Here is a tiny trained network, its code and every weight. The questions are about switching its units off for an input and a class, where a switched-off unit gives its printed mean instead of its output.

import numpy as np


def w(rows, s, z=0):
    codes = np.array(rows[::2]) - 128.0
    scale = np.full(codes.shape[1], s)
    scale[-1] = z or s
    return codes * scale


def f(y):
    return np.maximum(y, 0)


def log_softmax(a):
    a = a - a.max(-1, keepdims=True)
    return a - np.log(np.exp(a).sum(-1, keepdims=True))


def net(x, mask):
    res = np.array(x, float).reshape(1, 5) / 4 @ E
    y = f(res @ A[0][:, :-1].T + A[0][:, -1])
    res = res + np.where(mask, y, B[0][:, -1]) @ B[0][:, :-1]
    return log_softmax(res[-1] @ U[:, :-1].T + U[:, -1])


A, B = {}, {}
E = w([
[114,75,183,135,102],'x0',
[184,44,40,115,104],'x1',
[162,57,155,80,181],'x2',
[118,61,103,218,254],'x3',
[127,145,107,122,138],'x4',
],0.0087)
A[0] = w([
[131,138,83,101,48,199],'neuron 0',
[34,175,180,84,113,206],'neuron 1',
[77,255,168,87,156,251],'neuron 2',
[91,168,107,147,60,135],'neuron 3',
[129,226,181,136,175,205],'neuron 4',
[79,151,194,184,173,165],'neuron 5',
],0.0089,0.0032)
B[0] = w([
[234,139,188,18,103,211],'neuron 0',
[71,183,155,192,63,218],'neuron 1',
[106,92,255,209,84,254],'neuron 2',
[202,205,112,99,112,190],'neuron 3',
[54,82,178,172,132,216],'neuron 4',
[159,113,163,237,152,208],'neuron 5',
],0.008,0.0081)
U = w([
[80,224,146,139,1,25],'0',
[229,191,166,47,98,143],'1',
[56,152,124,200,138,102],'2',
[153,99,58,161,134,255],'3',
[63,139,195,80,50,197],'4',
[192,75,117,28,67,186],'5',
[158,124,180,155,206,149],'6',
[163,69,43,88,203,98],'7',
],0.0078,0.0037)

Each question gives the input, the list of numbers given to net, and the class t.
The units are the neurons (one row each of A and B). Each row of codes is followed by its name. A weight is (code - 128) times the scale printed after its matrix; where a second scale follows, it is the last column's (A, B and U).
mask holds one flag per neuron, in row order. A switched-off neuron (its flag False) gives its mean, the last column of its row in B, instead of its output. The means were averaged over made-up inputs and are rounded, as every weight is.
A unit's drop is (log p(t) with every unit on - log p(t) with that unit switched off) / (log p(t) with every unit on - log p(t) with every unit switched off).
The circuit of an input: a set's keep is (log p(t) with only the set's units on - log p(t) with every unit switched off) / (log p(t) with every unit on - log p(t) with every unit switched off). Starting from all 6 units, units are removed one at a time, each time the one whose removal leaves the highest keep (on an exact tie, the one counted first), for as long as the keep stays at least 0.8.
circuit, biggest first: the units of the circuit, biggest drop first
k most important neurons: the k neurons with the biggest drops, biggest first
drop of u: that unit's drop, to one decimal
input [7,1,5,7,5], class 7: circuit, biggest first	neuron 2; neuron 1
input [-7,5,6,3,4], class 7: circuit, biggest first	neuron 2; neuron 1
input [-6,6,-6,-2,-6], class 1: circuit, biggest first	neuron 0; neuron 3
input [4,4,-4,-2,-5], class 1: circuit, biggest first	neuron 0; neuron 4; neuron 2
input [2,2,1,-3,-2], class 5: circuit, biggest first	neuron 2; neuron 1; neuron 5
input [-5,3,-8,-8,1], class 1: circuit, biggest first	neuron 0
input [-5,6,-4,-1,0], class 1: circuit, biggest first	neuron 0; neuron 4
input [5,7,-3,-3,-2], class 1: 3 most important neurons	neuron 0; neuron 4; neuron 3
input [-4,1,1,5,-2], class 7: 3 most important neurons	neuron 2; neuron 1; neuron 4
input [-7,8,-2,-6,-5], class 1: 3 most important neurons	neuron 0; neuron 3; neuron 4
input [3,8,5,3,6], class 7: 3 most important neurons	neuron 2; neuron 1; neuron 0
input [2,4,-2,-2,-5], class 1: 3 most important neurons	neuron 0; neuron 4; neuron 2
input [-6,8,-6,-2,2], class 1: drop of neuron 0	0.3
input [1,2,-7,0,1], class 1: drop of neuron 1	0.1
input [4,-7,0,4,-5], class 2: drop of neuron 5	0.2
